Below are the code and all the weights of a small trained network. Each question names an input and a target symbol and asks about switching units off, where a switched-off unit gives its printed mean instead of its output.

import numpy as np


def w(rows, s, z=0):
    codes = np.array(rows[::2]) - 128.0
    scale = np.full(codes.shape[1], s)
    scale[-1] = z or s
    return codes * scale


def norm(h):
    return h / np.sqrt((h * h).mean(-1, keepdims=True) + 1e-5)


def softmax(a):
    e = np.exp(a - a.max(-1, keepdims=True))
    return e / e.sum(-1, keepdims=True)


def log_softmax(a):
    a = a - a.max(-1, keepdims=True)
    return a - np.log(np.exp(a).sum(-1, keepdims=True))


def net(x, mask):
    ids = ['βγδζηθλπστψω'.index(c) for c in x.split()]
    T = len(ids)
    res = E[ids] + P[:T]
    u = 0
    for l in range(2):
        r = norm(res)
        for j in range(3):
            rows = slice(2 * j, 2 * j + 2)
            q, k, v = (r @ M[l][rows].T for M in (Q, K, V))
            z = softmax(np.where(np.tri(T) > 0, q @ k.T / 2**0.5, -1e9)) @ v
            o = O[l][rows]
            res = res + np.where(mask[u + j], z, o[:, -1]) @ o[:, :-1]
        u += 3
    return log_softmax(norm(res)[-1] @ U[:, :-1].T + U[:, -1])


Q, K, V, O = {}, {}, {}, {}
E = w([
[102,151,80,137,121,120,198,134,111,132],'β',
[151,169,84,122,197,149,137,129,145,98],'γ',
[172,197,58,134,101,174,139,71,92,151],'δ',
[165,59,114,142,126,186,182,131,111,173],'ζ',
[141,152,122,107,72,128,159,135,195,131],'η',
[158,133,52,119,96,105,113,131,135,142],'θ',
[121,149,57,132,142,194,115,169,157,140],'λ',
[170,123,130,136,166,52,148,75,54,152],'π',
[122,116,88,93,115,119,68,187,74,71],'σ',
[145,168,146,142,178,86,157,186,158,251],'τ',
[124,79,175,173,179,119,88,92,144,164],'ψ',
[100,163,106,132,140,124,68,96,125,171],'ω',
],0.03)
P = w([
[247,211,181,243,49,153,83,97,93,185],'0',
[234,174,141,161,95,160,109,127,123,150],'1',
[206,157,121,127,108,154,134,135,135,138],'2',
[189,147,106,113,127,148,134,141,131,132],'3',
[168,142,93,110,140,140,137,143,128,135],'4',
[156,133,82,102,155,135,140,145,123,127],'5',
[145,126,69,97,163,123,136,138,119,125],'6',
[130,124,64,100,169,130,143,143,117,120],'7',
[123,119,51,100,170,133,147,142,118,118],'8',
[109,112,39,101,181,125,145,139,113,112],'9',
[96,105,32,106,188,130,151,137,118,107],'10',
[88,97,20,115,189,134,145,151,123,96],'11',
[73,91,4,136,196,121,141,157,132,95],'12',
],0.014)
Q[0] = w([
[101,107,186,151,42,101,88,156,80,183],'L0H1',
[174,156,107,135,97,112,107,156,130,94],'L0H1',
[96,197,89,18,12,83,178,185,178,4],'L0H2',
[97,166,118,66,203,213,2,135,194,208],'L0H2',
[219,160,7,183,163,147,131,178,129,177],'L0H3',
[110,123,180,203,95,40,182,131,106,124],'L0H3',
],0.01)
K[0] = w([
[180,146,159,132,110,134,112,122,102,187],'L0H1',
[102,142,83,55,138,137,153,132,125,108],'L0H1',
[137,135,83,31,75,135,177,253,152,137],'L0H2',
[113,148,128,109,106,114,52,76,193,70],'L0H2',
[125,69,122,162,169,127,74,125,188,113],'L0H3',
[120,147,101,88,72,161,86,123,123,137],'L0H3',
],0.012)
V[0] = w([
[169,126,192,2,148,137,129,89,101,155],'L0H1',
[158,239,95,123,101,178,166,175,72,58],'L0H1',
[58,33,139,197,150,70,105,180,224,140],'L0H2',
[85,159,142,51,163,144,119,56,113,126],'L0H2',
[139,184,119,116,100,101,130,203,101,188],'L0H3',
[156,154,131,22,135,148,160,112,90,119],'L0H3',
],0.0092)
O[0] = w([
[160,147,137,207,94,86,136,156,164,72,86],'L0H1',
[172,184,248,79,117,128,89,98,118,149,244],'L0H1',
[158,196,190,42,74,133,124,101,152,94,48],'L0H2',
[83,160,99,195,92,120,143,110,139,101,106],'L0H2',
[126,147,144,144,91,100,113,152,130,206,128],'L0H3',
[170,110,141,187,177,147,102,132,118,143,90],'L0H3',
],0.012,0.011)
Q[1] = w([
[111,139,126,81,161,168,94,135,197,139],'L1H1',
[139,167,139,22,125,92,171,145,185,101],'L1H1',
[154,128,126,131,158,138,135,89,150,196],'L1H2',
[128,145,151,106,111,141,136,152,69,124],'L1H2',
[154,153,7,87,159,100,129,132,134,101],'L1H3',
[179,155,63,91,124,127,163,150,107,119],'L1H3',
],0.017)
K[1] = w([
[122,103,118,73,106,141,135,83,156,133],'L1H1',
[155,64,171,177,115,80,127,52,192,97],'L1H1',
[161,138,75,104,159,129,161,54,131,152],'L1H2',
[109,105,175,130,159,121,85,86,144,155],'L1H2',
[94,35,113,107,145,112,129,118,254,105],'L1H3',
[97,41,156,121,160,80,78,70,184,145],'L1H3',
],0.016)
V[1] = w([
[201,187,60,87,103,92,62,172,59,194],'L1H1',
[159,125,171,106,138,54,157,45,95,162],'L1H1',
[168,148,88,122,88,140,99,2,173,146],'L1H2',
[120,174,123,60,97,213,165,131,43,72],'L1H2',
[130,71,199,160,139,155,89,31,196,185],'L1H3',
[174,115,230,164,34,147,83,86,61,158],'L1H3',
],0.0097)
O[1] = w([
[61,69,46,211,233,131,103,165,114,84,210],'L1H1',
[139,153,63,110,147,121,218,205,178,58,182],'L1H1',
[223,183,127,156,18,128,67,166,157,101,204],'L1H2',
[113,96,58,218,128,182,153,218,120,129,117],'L1H2',
[18,83,105,108,177,152,224,128,179,99,251],'L1H3',
[118,146,178,13,2,111,181,101,163,68,175],'L1H3',
],0.0094,0.013)
U = w([
[73,164,91,89,134,121,218,166,35,126,74],'β',
[193,155,204,188,222,149,101,147,125,62,137],'γ',
[209,179,110,204,80,147,112,198,49,107,178],'δ',
[112,1,97,155,113,169,180,108,118,118,107],'ζ',
[163,142,132,77,99,106,127,120,141,95,241],'η',
[222,64,3,77,130,55,58,148,142,153,21],'θ',
[134,99,151,99,149,202,42,142,119,210,135],'λ',
[185,111,117,141,160,29,136,82,51,123,144],'π',
[146,131,152,105,127,107,57,208,17,69,136],'σ',
[143,163,148,158,154,61,126,209,125,223,104],'τ',
[196,114,78,117,173,120,120,73,186,174,2],'ψ',
[42,174,65,160,118,100,75,86,144,102,77],'ω',
],0.009,0.0079)

Each question gives the input, a string of symbols that net reads in full, and the target symbol t.
The units are the heads (2 rows each of Q, K, V and O). Each row of codes is followed by its name. A weight is (code - 128) times the scale printed after its matrix; where a second scale follows, it is the last column's (O and U).
mask holds one flag per head, layer by layer. A switched-off head (its flag False) gives its mean, the last column of its rows in O, instead of its output. The means were averaged over made-up inputs and are rounded, as every weight is.
A unit's drop is (log p(t) with every unit on - log p(t) with that unit switched off) / (log p(t) with every unit on - log p(t) with every unit switched off).
The circuit of an input: a set's keep is (log p(t) with only the set's units on - log p(t) with every unit switched off) / (log p(t) with every unit on - log p(t) with every unit switched off). Starting from all 6 units, units are removed one at a time, each time the one whose removal leaves the highest keep (on an exact tie, the one counted first), for as long as the keep stays at least 0.8.
circuit, biggest first: the units of the circuit, biggest drop first
most important unit: the unit with the biggest drop
which heads matter: for each layer, one digit per head in row order, 1 if its drop is at least 0.15 and else 0, layers parted by /
input β ψ τ τ π, target η: circuit, biggest first -> [L0H2 L1H1]
input ω τ θ ω ψ δ σ β, target η: most important unit -> L0H2
input ω ψ τ τ, target β: circuit, biggest first -> [L0H1 L1H3 L0H2]
input ψ θ η ω, target η: which heads matter -> 011 / 100
input π π ψ γ, target η: circuit, biggest first -> [L1H1 L0H1 L0H3]
input λ λ β γ ψ δ τ ψ, target δ: circuit, biggest first -> [L1H2 L1H3]
input η τ γ π ψ δ, target η: circuit, biggest first -> [L0H3 L0H1 L1H1]
input θ ω π η λ π β σ π δ, target δ: circuit, biggest first -> [L1H3 L1H2]
input λ θ λ π η γ, target γ: which heads matter -> 101 / 000
input ω η δ π ψ η θ θ δ ω τ δ, target ζ: which heads matter -> 110 / 001
input ψ ζ σ τ λ, target η: circuit, biggest first -> [L0H3 L0H2 L0H1 L1H2]
input ζ γ δ λ θ λ ζ, target λ: which heads matter -> 010 / 100
input ω ψ γ β π λ δ ω, target β: circuit, biggest first -> [L0H1 L0H2 L1H3]
input β γ ζ τ δ ζ σ τ θ λ τ ψ θ, target β: most important unit -> L0H1
input π τ ψ ω θ λ β, target η: which heads matter -> 110 / 110
input ψ δ σ, target η: which heads matter -> 010 / 100
input ψ β π δ λ λ τ, target η: circuit, biggest first -> [L0H2 L1H3]
input γ λ ζ δ γ σ π τ ω ψ ω, target β: which heads matter -> 111 / 111
input π η λ ω γ ψ ψ, target ψ: circuit, biggest first -> [L0H1 L1H3 L0H2 L1H1]
input λ σ λ λ β ω ζ ψ ζ τ, target η: circuit, biggest first -> [L0H2]
input ψ τ λ δ, target η: which heads matter -> 111 / 010
